Here is a tiny trained network, its code and every weight. The questions are about switching its units off for an input and a class, where a switched-off unit gives its printed mean instead of its output.

import numpy as np


def w(rows, s, z=0):
    codes = np.array(rows[::2]) - 128.0
    scale = np.full(codes.shape[1], s)
    scale[-1] = z or s
    return codes * scale


def norm(h):
    return h / np.sqrt((h * h).mean(-1, keepdims=True) + 1e-5)


def f(y):
    return np.maximum(y, 0)


def log_softmax(a):
    a = a - a.max(-1, keepdims=True)
    return a - np.log(np.exp(a).sum(-1, keepdims=True))


def net(x, mask):
    res = np.array(x, float).reshape(1, 8) / 4 @ E
    u = 0
    for l in range(3):
        y = f(norm(res) @ A[l][:, :-1].T + A[l][:, -1])
        res = res + np.where(mask[u : u + 16], y, B[l][:, -1]) @ B[l][:, :-1]
        u += 16
    return log_softmax(norm(res)[-1] @ U[:, :-1].T + U[:, -1])


A, B = {}, {}
E = w([
[147,129,149,122,152,114,146,119,137,105,140,106],'x0',
[85,137,65,77,122,38,113,145,156,78,121,198],'x1',
[199,72,70,119,192,164,123,96,85,92,121,184],'x2',
[139,159,20,134,181,210,135,162,217,189,211,111],'x3',
[156,171,131,2,121,167,122,129,116,90,164,52],'x4',
[115,125,49,228,72,106,104,169,77,84,169,83],'x5',
[81,82,121,137,94,182,236,157,119,109,140,161],'x6',
[136,128,136,124,137,123,135,126,131,120,133,119],'x7',
],0.0062)
A[0] = w([
[123,130,36,36,103,55,163,117,60,135,135,68,172],'L0N0',
[47,182,100,95,113,39,149,108,170,164,155,129,201],'L0N1',
[158,164,129,35,90,197,99,165,83,57,149,58,90],'L0N2',
[134,119,93,89,167,164,131,67,71,160,131,239,203],'L0N3',
[83,95,92,104,122,147,174,117,108,158,174,128,150],'L0N4',
[123,156,219,150,197,213,105,170,46,157,156,103,5],'L0N5',
[158,137,158,135,107,128,147,90,170,109,124,40,148],'L0N6',
[79,119,163,91,198,54,128,169,87,34,114,153,146],'L0N7',
[144,189,145,165,141,79,80,91,174,126,124,78,68],'L0N8',
[115,112,184,197,100,230,28,193,72,47,196,91,41],'L0N9',
[154,73,154,149,95,86,167,78,176,191,185,187,144],'L0N10',
[91,53,97,134,188,221,203,192,107,55,62,162,155],'L0N11',
[147,164,45,126,226,141,176,191,145,174,159,96,87],'L0N12',
[124,128,201,105,74,158,130,120,78,121,31,172,205],'L0N13',
[71,138,76,127,139,140,212,151,84,127,126,98,92],'L0N14',
[127,105,190,139,102,134,73,123,95,2,123,110,32],'L0N15',
],0.0056,0.0018)
B[0] = w([
[52,30,143,127,157,67,30,73,178,82,167,153,214],'L0N0',
[153,118,192,164,113,151,93,173,163,88,117,207,239],'L0N1',
[72,86,116,163,98,122,75,18,135,251,181,123,252],'L0N2',
[172,137,155,99,174,150,148,53,201,61,107,92,236],'L0N3',
[132,164,185,89,91,130,76,162,85,127,180,150,185],'L0N4',
[183,94,126,232,115,175,40,195,155,129,119,216,203],'L0N5',
[83,79,133,139,80,133,101,146,116,121,167,212,199],'L0N6',
[92,148,96,121,149,186,132,185,101,137,142,179,220],'L0N7',
[132,235,120,137,85,88,199,166,86,166,47,115,201],'L0N8',
[119,88,102,120,143,131,139,168,194,94,50,158,212],'L0N9',
[40,116,127,89,184,111,182,79,141,141,168,55,195],'L0N10',
[216,166,110,104,79,72,165,89,107,183,181,145,244],'L0N11',
[52,174,161,159,150,150,127,162,1,128,108,123,230],'L0N12',
[132,148,142,114,182,169,177,167,104,154,189,112,250],'L0N13',
[169,144,139,90,116,67,245,147,113,120,111,116,184],'L0N14',
[100,129,95,112,130,195,111,166,26,192,113,98,205],'L0N15',
],0.005,0.0044)
A[1] = w([
[188,109,52,93,172,142,88,37,53,14,119,204,84],'L1N0',
[97,157,69,141,168,176,127,156,180,171,189,125,166],'L1N1',
[133,212,76,94,222,182,127,208,209,152,183,142,161],'L1N2',
[132,149,103,182,192,47,159,148,142,174,126,161,37],'L1N3',
[94,121,128,156,214,65,141,132,145,68,144,152,34],'L1N4',
[134,92,209,117,108,155,113,103,82,73,107,124,109],'L1N5',
[133,144,161,8,119,180,103,118,153,172,125,127,63],'L1N6',
[195,171,94,81,148,77,65,115,124,168,77,89,107],'L1N7',
[130,210,112,192,138,75,136,68,126,164,61,130,116],'L1N8',
[123,146,87,118,232,119,23,133,88,173,93,147,170],'L1N9',
[95,69,149,184,125,105,162,94,93,150,47,170,133],'L1N10',
[125,82,186,181,70,168,136,156,198,185,129,56,115],'L1N11',
[172,100,140,179,146,170,125,30,102,81,126,102,74],'L1N12',
[107,106,176,81,92,173,110,74,61,112,53,191,144],'L1N13',
[159,153,186,108,152,165,124,119,125,186,105,135,32],'L1N14',
[120,99,3,155,71,78,91,179,71,86,155,39,3],'L1N15',
],0.0061,0.0016)
B[1] = w([
[139,222,68,162,125,164,121,161,186,142,168,91,254],'L1N0',
[127,98,135,68,162,53,90,111,52,144,90,73,231],'L1N1',
[99,157,152,120,153,100,137,202,55,116,87,116,250],'L1N2',
[103,96,158,112,181,146,80,78,105,163,168,128,198],'L1N3',
[50,105,122,119,153,115,100,115,177,109,168,144,177],'L1N4',
[100,219,91,149,153,144,107,178,125,178,128,75,191],'L1N5',
[81,3,92,187,110,78,136,84,144,85,90,62,227],'L1N6',
[241,69,148,139,82,103,233,138,102,164,174,179,178],'L1N7',
[168,102,145,41,91,101,152,78,147,160,194,121,194],'L1N8',
[162,114,124,86,63,112,214,135,105,168,115,191,246],'L1N9',
[116,130,110,91,165,118,58,116,125,198,148,62,215],'L1N10',
[143,161,153,109,115,153,111,91,113,75,118,152,237],'L1N11',
[135,148,20,167,73,162,118,77,126,110,168,132,189],'L1N12',
[126,147,71,105,199,79,138,189,102,144,116,72,227],'L1N13',
[116,56,109,124,157,165,143,203,169,84,120,148,206],'L1N14',
[205,17,169,95,160,119,177,146,206,115,37,42,212],'L1N15',
],0.0059,0.0048)
A[2] = w([
[150,40,99,81,35,186,116,136,117,108,154,92,194],'L2N0',
[167,74,107,225,51,71,113,130,158,84,135,56,66],'L2N1',
[120,148,71,82,104,5,144,161,142,25,201,181,79],'L2N2',
[196,136,188,186,97,228,150,77,74,118,117,103,110],'L2N3',
[112,94,104,121,149,175,233,141,204,103,81,62,250],'L2N4',
[10,194,193,159,40,119,86,174,197,116,109,106,135],'L2N5',
[74,105,109,106,88,150,217,143,121,128,162,132,41],'L2N6',
[107,92,168,189,181,92,127,62,203,221,138,97,150],'L2N7',
[107,165,254,80,135,136,151,141,194,154,91,139,127],'L2N8',
[199,152,221,196,111,229,90,100,64,135,106,96,74],'L2N9',
[241,131,143,156,114,88,88,177,181,183,88,107,117],'L2N10',
[90,147,161,103,21,104,197,96,113,169,186,104,216],'L2N11',
[197,137,71,85,208,182,165,79,120,133,127,211,240],'L2N12',
[219,151,92,69,123,99,150,91,131,206,157,119,184],'L2N13',
[154,90,160,80,163,137,155,124,204,118,34,146,41],'L2N14',
[196,145,103,189,69,196,151,118,117,208,129,79,116],'L2N15',
],0.0061,0.0016)
B[2] = w([
[129,124,129,174,177,72,129,82,175,145,117,151,233],'L2N0',
[136,83,147,88,194,149,159,118,168,108,101,68,194],'L2N1',
[96,134,222,162,117,250,91,128,156,176,112,220,236],'L2N2',
[58,185,152,57,110,102,45,152,193,153,134,191,201],'L2N3',
[162,117,147,169,101,47,80,165,152,119,49,131,219],'L2N4',
[204,188,1,162,168,186,132,93,116,50,147,99,236],'L2N5',
[197,96,194,109,88,94,121,78,81,201,113,162,183],'L2N6',
[103,52,96,61,141,145,76,54,105,98,132,103,220],'L2N7',
[166,141,50,217,49,166,123,160,168,62,117,59,222],'L2N8',
[101,115,85,119,161,120,91,164,172,140,129,246,216],'L2N9',
[142,146,179,115,86,157,228,135,131,102,111,176,203],'L2N10',
[201,157,98,109,154,128,186,54,103,153,197,153,224],'L2N11',
[130,157,129,160,33,133,112,138,102,67,88,68,255],'L2N12',
[96,145,169,182,116,144,143,113,111,139,202,108,253],'L2N13',
[171,73,126,192,174,68,150,147,166,129,47,97,167],'L2N14',
[56,156,180,74,121,97,154,127,168,50,139,165,239],'L2N15',
],0.0063,0.0052)
U = w([
[160,49,131,145,157,94,139,155,195,88,37,83,251],'0',
[71,155,145,123,129,173,53,170,196,115,135,246,110],'1',
[181,210,37,183,85,172,139,97,139,58,158,89,180],'2',
[98,153,126,97,182,105,123,206,1,179,118,87,141],'3',
[216,124,196,109,55,91,209,96,114,175,172,183,37],'4',
[83,58,99,98,161,101,70,22,124,153,187,98,6],'5',
],0.013,0.002)

Each question gives the input, the list of numbers given to net, and the class t.
The units are the neurons (one row each of A and B). Each row of codes is followed by its name. A weight is (code - 128) times the scale printed after its matrix; where a second scale follows, it is the last column's (A, B and U).
mask holds one flag per neuron, layer by layer. A switched-off neuron (its flag False) gives its mean, the last column of its row in B, instead of its output. The means were averaged over made-up inputs and are rounded, as every weight is.
A unit's drop is (log p(t) with every unit on - log p(t) with that unit switched off) / (log p(t) with every unit on - log p(t) with every unit switched off).
The circuit of an input: a set's keep is (log p(t) with only the set's units on - log p(t) with every unit switched off) / (log p(t) with every unit on - log p(t) with every unit switched off). Starting from the 12 units with the biggest drops (on a tie, the unit counted first), units are removed one at a time, each time the one whose removal leaves the highest keep (on an exact tie, the one counted first), for as long as the keep stays at least 0.8.
units of the circuit, in order: the units of the circuit, biggest drop first
top k neurons: the k neurons with the biggest drops, biggest first
top k neurons in layer l: the k neurons of layer l with the biggest drops, biggest first
input [3,6,-5,3,1,3,8,-6], class 4: units of the circuit, in order	L2N6
input [-6,4,-8,-4,-5,-6,-1,-8], class 2: units of the circuit, in order	L2N5; L2N8
input [-3,4,8,1,-4,-7,8,4], class 2: units of the circuit, in order	L2N12; L1N0
input [-2,-7,-2,1,-7,5,-4,7], class 1: top 2 neurons in layer 1	L1N11; L1N6
input [2,-1,3,-1,5,-7,3,7], class 0: top 2 neurons	L1N6; L2N4
input [-3,3,-2,-5,-6,-7,-1,-7], class 0: top 3 neurons	L0N2; L2N14; L2N8
input [-7,-5,-4,-7,-8,-4,-3,-8], class 5: top 2 neurons	L2N7; L1N2
input [8,-7,-2,5,-4,6,8,1], class 4: top 3 neurons in layer 2	L2N6; L2N11; L2N2
input [4,-7,7,0,-8,3,-4,-1], class 5: top 2 neurons	L2N7; L1N10
input [8,-1,-4,0,6,-3,2,-1], class 5: top 2 neurons	L0N2; L1N6
input [-8,0,-7,-7,-5,-3,-8,8], class 4: top 2 neurons	L1N8; L1N7
input [5,-7,7,-5,-6,5,-2,-3], class 1: units of the circuit, in order	L2N9; L2N3
input [-7,1,8,0,-8,-6,-3,-3], class 2: top 3 neurons	L0N3; L2N12; L1N0
input [1,0,5,8,0,-6,-8,-1], class 3: top 2 neurons	L1N2; L0N12
input [-4,-7,5,-8,5,-6,-2,3], class 3: units of the circuit, in order	L1N13
input [-8,-6,-5,4,6,7,-2,0], class 0: units of the circuit, in order	L1N15; L0N9
input [-4,6,-7,3,7,-2,-3,1], class 2: top 2 neurons	L2N5; L0N1
input [3,0,-7,4,8,-5,7,-1], class 5: top 4 neurons in layer 1	L1N6; L1N0; L1N1; L1N9
input [2,0,3,5,5,8,8,-6], class 0: top 2 neurons in layer 1	L1N15; L1N9
input [4,8,-3,-5,0,-6,-3,5], class 1: units of the circuit, in order	L2N2
input [-5,1,3,4,-1,4,2,-4], class 0: units of the circuit, in order	L1N15; L2N4
input [8,-7,-1,3,-5,1,7,1], class 1: top 4 neurons	L2N3; L0N5; L2N9; L1N9
input [-7,-1,2,-2,-7,6,-3,3], class 5: top 3 neurons	L1N10; L2N7; L1N3
input [-4,0,-2,8,7,-4,-8,0], class 3: top 3 neurons	L1N2; L1N1; L0N12
input [-3,-3,2,-3,-3,-5,5,3], class 0: top 3 neurons	L1N14; L0N3; L2N4
input [2,7,0,-1,-4,6,5,-2], class 1: top 2 neurons	L2N2; L1N6
input [-6,1,-8,-2,6,-3,-2,-7], class 2: units of the circuit, in order	L2N5
input [0,-7,7,-1,0,-1,4,-5], class 1: top 3 neurons in layer 2	L2N3; L2N15; L2N9
